[[-2.67  6.50  2.33  3.49]
 [ 0.94 -4.19 -0.81 -3.86]
 [ 1.17  5.41  1.95  8.03]]
=>
[[-2.67  6.50]
 [ 0.94 -4.19]]

[[ 5.81  4.94  1.60 -2.18  0.19]
 [ 0.44  0.97  1.26 -0.57 -7.03]
 [ 4.32 -1.13 -1.33  4.12 -1.85]]
=>
[[5.81 4.94]
 [0.44 0.97]]

[[ 0.33  4.70 -2.32 -0.03 -0.13]
 [ 0.23  6.79  2.17  0.20  0.04]
 [ 0.27  6.78  2.17  0.20  0.04]]
=>
[[0.33 4.70]
 [0.23 6.79]]

[[-0.27 -1.52 -6.61 -2.05]
 [-1.42 -0.01 -1.87 -0.80]]
=>
[[-0.27 -1.52]
 [-1.42 -0.01]]

[[ 6.75 -1.01  7.22 -0.25]
 [-1.92  5.69 -7.09 -6.12]
 [-2.62  3.71 -6.01 -6.03]
 [-6.71  0.04 -4.23 -4.05]]
=>
[[ 6.75 -1.01]
 [-1.92  5.69]]

[[-3.13  7.08  5.23 -4.24]
 [ 0.22 -1.67 -1.36  1.02]]
=>
[[-3.13  7.08]
 [ 0.22 -1.67]]

[[-7.52  1.66]
 [ 6.61 -1.46]
 [-4.58  2.99]
 [-6.54 -1.52]]
=>
[[-7.52  1.66]
 [ 6.61 -1.46]]

[[ 2.32  8.04  4.10  0.66 -3.13]
 [-1.76 -4.91 -5.56 -4.28  2.00]]
=>
[[ 2.32  8.04]
 [-1.76 -4.91]]

[[-2.59 -0.08  2.53  1.42]
 [-5.69  1.84  0.71 -2.04]]
=>
[[-2.59 -0.08]
 [-5.69  1.84]]
---
[[-4.33  1.85 -0.29 -0.49  4.53 -2.91 -6.16  2.17  0.14 -1.09 -6.12]
 [-4.24 -1.38  0.06  1.44  2.64  0.48 -1.61 -2.55  0.18 -3.45 -5.02]
 [-1.72  1.68 -5.25 -1.03  0.70  3.90 -2.75 -1.79 -1.04 -1.40 -3.21]
 [-1.00  1.39 -4.97  1.05  6.31  0.57 -1.93 -2.91 -0.70 -3.20 -4.47]
 [-2.57  0.53 -5.43 -2.45  1.91  3.96 -2.84 -2.82 -1.89 -2.17 -3.98]]
=>
[[-6.12 -1.09  0.14  2.17 -6.16 -2.91  4.53 -0.49 -0.29  1.85 -4.33]
 [-5.02 -3.45  0.18 -2.55 -1.61  0.48  2.64  1.44  0.06 -1.38 -4.24]
 [-3.21 -1.40 -1.04 -1.79 -2.75  3.90  0.70 -1.03 -5.25  1.68 -1.72]
 [-4.47 -3.20 -0.70 -2.91 -1.93  0.57  6.31  1.05 -4.97  1.39 -1.00]
 [-3.98 -2.17 -1.89 -2.82 -2.84  3.96  1.91 -2.45 -5.43  0.53 -2.57]]

[[ 0.83 -1.85  0.33 -0.43  3.12  6.08 -3.04  4.07  0.35 -3.29  0.71 -1.22
  -2.54 -1.86  1.67]
 [-0.18  2.26 -3.28  2.92 -3.73 -2.33 -4.03 -4.48 -2.05  5.00  0.11  2.65
   2.05  1.20 -2.99]
 [-4.55  2.53 -0.98 -1.36  4.61 -2.22 -3.10  4.15  0.38 -1.04 -0.41 -1.78
   1.80  3.75  2.58]
 [-2.13  0.43 -4.52  3.97 -3.25 -5.03 -3.22 -0.01 -2.70  2.64  4.93  2.33
   1.74  3.13  3.44]
 [ 0.37 -2.72  0.78  3.19 -0.32  1.45  2.10 -2.18 -0.06  0.89  5.04  2.29
  -1.47 -0.91 -3.08]
 [-0.17 -1.21  0.23 -0.59  4.10  5.11  2.59  1.75  0.01 -4.06  0.40 -0.82
  -2.88 -1.88 -1.74]]
=>
[[ 1.67 -1.86 -2.54 -1.22  0.71 -3.29  0.35  4.07 -3.04  6.08  3.12 -0.43
   0.33 -1.85  0.83]
 [-2.99  1.20  2.05  2.65  0.11  5.00 -2.05 -4.48 -4.03 -2.33 -3.73  2.92
  -3.28  2.26 -0.18]
 [ 2.58  3.75  1.80 -1.78 -0.41 -1.04  0.38  4.15 -3.10 -2.22  4.61 -1.36
  -0.98  2.53 -4.55]
 [ 3.44  3.13  1.74  2.33  4.93  2.64 -2.70 -0.01 -3.22 -5.03 -3.25  3.97
  -4.52  0.43 -2.13]
 [-3.08 -0.91 -1.47  2.29  5.04  0.89 -0.06 -2.18  2.10  1.45 -0.32  3.19
   0.78 -2.72  0.37]
 [-1.74 -1.88 -2.88 -0.82  0.40 -4.06  0.01  1.75  2.59  5.11  4.10 -0.59
   0.23 -1.21 -0.17]]

[[ 0.60 -1.74]
 [ 3.35 -3.16]
 [-4.92 -1.60]
 [ 5.28  6.14]]
=>
[[-1.74  0.60]
 [-3.16  3.35]
 [-1.60 -4.92]
 [ 6.14  5.28]]

[[ 3.30 -1.65  2.55 -1.46  1.75  4.32 -1.12]
 [ 5.23 -3.02 -2.35 -0.38  3.06  1.64 -2.18]
 [ 5.83  1.65 -0.11 -1.49 -1.20 -2.43 -1.22]
 [ 0.89  0.87 -2.40  2.11  2.92 -2.94 -1.85]
 [ 0.47 -2.91 -4.97 -6.59  0.37 -4.40 -0.37]
 [-0.21  0.19  2.24  6.43  2.50  1.05 -2.22]
 [ 1.45  5.11  4.36 -1.53  0.83 -0.17  3.30]
 [ 4.76  1.46 -1.69 -1.16 -0.38 -3.70 -2.07]
 [ 6.23 -2.58  1.93 -0.57  0.36 -4.00  3.29]
 [ 5.29  0.11  3.19  1.27 -2.81 -5.89  2.02]
 [-0.41  1.55  3.49 -0.61  1.90  2.03 -3.11]]
=>
[[-1.12  4.32  1.75 -1.46  2.55 -1.65  3.30]
 [-2.18  1.64  3.06 -0.38 -2.35 -3.02  5.23]
 [-1.22 -2.43 -1.20 -1.49 -0.11  1.65  5.83]
 [-1.85 -2.94  2.92  2.11 -2.40  0.87  0.89]
 [-0.37 -4.40  0.37 -6.59 -4.97 -2.91  0.47]
 [-2.22  1.05  2.50  6.43  2.24  0.19 -0.21]
 [ 3.30 -0.17  0.83 -1.53  4.36  5.11  1.45]
 [-2.07 -3.70 -0.38 -1.16 -1.69  1.46  4.76]
 [ 3.29 -4.00  0.36 -0.57  1.93 -2.58  6.23]
 [ 2.02 -5.89 -2.81  1.27  3.19  0.11  5.29]
 [-3.11  2.03  1.90 -0.61  3.49  1.55 -0.41]]

[[ 1.46 -2.03 -0.30  1.35 -0.46 -0.99]
 [-5.92  7.57  1.27 -5.88  0.88  3.51]]
=>
[[-0.99 -0.46  1.35 -0.30 -2.03  1.46]
 [ 3.51  0.88 -5.88  1.27  7.57 -5.92]]

[[-0.23  2.60 -0.01  4.07  0.02  3.61  1.74 -6.19  2.15  0.55 -4.24]
 [ 3.91 -0.66 -0.36 -3.70 -2.77  6.09 -3.15 -4.46  4.18  2.54  5.84]
 [-5.48  2.57  3.69 -2.64  2.52  2.23  1.80  0.51 -2.25 -3.23  1.19]]
=>
[[-4.24  0.55  2.15 -6.19  1.74  3.61  0.02  4.07 -0.01  2.60 -0.23]
 [ 5.84  2.54  4.18 -4.46 -3.15  6.09 -2.77 -3.70 -0.36 -0.66  3.91]
 [ 1.19 -3.23 -2.25  0.51  1.80  2.23  2.52 -2.64  3.69  2.57 -5.48]]
